Below are the code and all the weights of a small trained network. Each question names an input and a class and asks about switching units off, where a switched-off unit gives its printed mean instead of its output.

import numpy as np


def w(rows, s, z=0):
    codes = np.array(rows[::2]) - 128.0
    scale = np.full(codes.shape[1], s)
    scale[-1] = z or s
    return codes * scale


def f(y):
    return y / 2 * (1 + np.tanh(0.7978845608 * (y + 0.044715 * y**3)))


def log_softmax(a):
    a = a - a.max(-1, keepdims=True)
    return a - np.log(np.exp(a).sum(-1, keepdims=True))


def net(x, mask):
    res = np.array(x, float).reshape(1, 5) / 4 @ E
    y = f(res @ A[0][:, :-1].T + A[0][:, -1])
    res = res + np.where(mask, y, B[0][:, -1]) @ B[0][:, :-1]
    return log_softmax(res[-1] @ U[:, :-1].T + U[:, -1])


A, B = {}, {}
E = w([
[195,155,168,236,172,52,172,195,64,51],'x0',
[126,128,126,128,131,123,126,129,125,132],'x1',
[203,105,26,32,211,70,236,90,112,160],'x2',
[106,253,131,190,218,186,133,8,119,147],'x3',
[227,159,188,87,91,216,131,167,22,240],'x4',
],0.0055)
A[0] = w([
[48,100,85,6,71,213,92,61,195,192,10],'n0',
[222,154,177,100,89,205,122,148,20,224,135],'n1',
[63,101,88,22,78,194,78,61,199,201,29],'n2',
[215,161,194,241,187,28,183,203,35,32,58],'n3',
[39,142,252,235,50,179,16,153,151,96,119],'n4',
[108,241,116,171,223,176,147,27,120,134,82],'n5',
[191,114,49,52,208,85,206,100,112,144,98],'n6',
[191,113,40,58,209,72,211,96,118,157,84],'n7',
[113,231,119,180,232,178,152,16,127,142,77],'n8',
[191,117,49,46,209,83,220,99,115,141,79],'n9',
[50,106,79,151,155,65,127,102,219,54,108],'n10',
[154,12,104,58,32,64,148,229,143,98,54],'n11',
[196,155,170,233,181,37,178,196,42,55,90],'n12',
[154,7,101,62,31,57,145,235,149,107,46],'n13',
[54,100,83,153,156,66,123,99,213,59,116],'n14',
[56,100,92,150,159,60,114,97,219,58,113],'n15',
[186,111,41,63,201,83,220,96,116,153,86],'n16',
[228,150,179,89,85,213,115,148,10,234,122],'n17',
[108,239,112,171,227,177,149,36,127,140,86],'n18',
[49,108,77,153,147,60,123,99,208,58,108],'n19',
[61,101,82,154,155,72,125,99,222,55,110],'n20',
],0.0045,0.0013)
B[0] = w([
[217,75,33,173,163,174,168,26,247,164,205],'n0',
[162,203,173,29,194,152,216,178,80,52,218],'n1',
[208,79,41,168,153,166,166,48,236,162,198],'n2',
[208,76,31,174,149,167,160,34,253,171,240],'n3',
[44,199,78,214,3,198,82,180,114,8,254],'n4',
[106,51,190,141,160,52,53,130,72,219,206],'n5',
[60,179,98,195,39,166,80,167,114,49,194],'n6',
[61,178,93,195,30,165,78,169,109,49,198],'n7',
[103,40,209,148,158,42,45,125,59,230,210],'n8',
[51,182,93,198,36,172,70,164,121,44,197],'n9',
[155,175,172,52,175,146,187,171,86,98,207],'n10',
[108,44,203,155,172,38,41,109,63,254,214],'n11',
[208,72,22,172,154,176,168,17,252,180,223],'n12',
[104,38,213,159,174,26,41,104,57,253,218],'n13',
[148,182,173,49,184,142,187,168,87,87,203],'n14',
[157,187,168,43,176,145,196,178,78,79,205],'n15',
[47,185,92,208,22,176,71,182,116,38,195],'n16',
[168,208,181,8,209,153,237,192,83,52,228],'n17',
[101,53,193,148,158,43,52,123,67,227,204],'n18',
[163,185,170,44,185,147,202,182,74,87,203],'n19',
[154,184,172,46,187,145,198,175,77,89,203],'n20',
],0.005,0.0053)
U = w([
[146,176,162,34,172,142,206,167,88,103,254],'0',
[58,162,106,180,5,159,74,155,123,84,160],'1',
[112,62,178,131,158,53,54,121,85,199,57],'2',
[188,94,62,143,146,155,165,66,242,149,27],'3',
],0.012,0.00076)

Each question gives the input, the list of numbers given to net, and the class t.
The units are the neurons (one row each of A and B). Each row of codes is followed by its name. A weight is (code - 128) times the scale printed after its matrix; where a second scale follows, it is the last column's (A, B and U).
mask holds one flag per neuron, in row order. A switched-off neuron (its flag False) gives its mean, the last column of its row in B, instead of its output. The means were averaged over made-up inputs and are rounded, as every weight is.
A unit's drop is (log p(t) with every unit on - log p(t) with that unit switched off) / (log p(t) with every unit on - log p(t) with every unit switched off).
The circuit of an input: a set's keep is (log p(t) with only the set's units on - log p(t) with every unit switched off) / (log p(t) with every unit on - log p(t) with every unit switched off). Starting from the 12 units with the biggest drops (on a tie, the unit counted first), units are removed one at a time, each time the one whose removal leaves the highest keep (on an exact tie, the one counted first), for as long as the keep stays at least 0.8.
units of the circuit, in order: the units of the circuit, biggest drop first
unit that matters most: the unit with the biggest drop
top k neurons: the k neurons with the biggest drops, biggest first
drop when u is switched off: that unit's drop, to one decimal
input [8,-5,2,4,6], class 3: unit that matters most -> n3
input [5,8,3,7,-8], class 0: top 3 neurons -> (n19, n15, n20)
input [-1,1,1,2,1], class 2: top 2 neurons -> (n4, n3)
input [8,1,-7,-8,4], class 2: top 2 neurons -> (n13, n11)
input [7,0,-1,2,-4], class 3: top 2 neurons -> (n3, n12)
input [-1,-1,1,7,-6], class 2: top 3 neurons -> (n8, n18, n5)
input [1,4,2,-8,-5], class 2: top 2 neurons -> (n13, n11)
input [7,-1,2,7,-3], class 2: top 3 neurons -> (n8, n18, n5)
input [3,8,-6,-7,8], class 0: top 2 neurons -> (n17, n1)
input [-4,-8,-3,3,-3], class 3: top 2 neurons -> (n17, n0)
input [-7,-8,-5,-1,8], class 0: drop when n17 is switched off -> 1.3
input [0,6,-5,7,-2], class 2: drop when n18 is switched off -> 0.1
input [7,-5,-2,8,-5], class 2: drop when n18 is switched off -> 0.3
input [6,-1,5,7,-3], class 2: units of the circuit, in order -> (n8)
input [-6,-7,-5,4,-4], class 3: top 2 neurons -> (n0, n2)
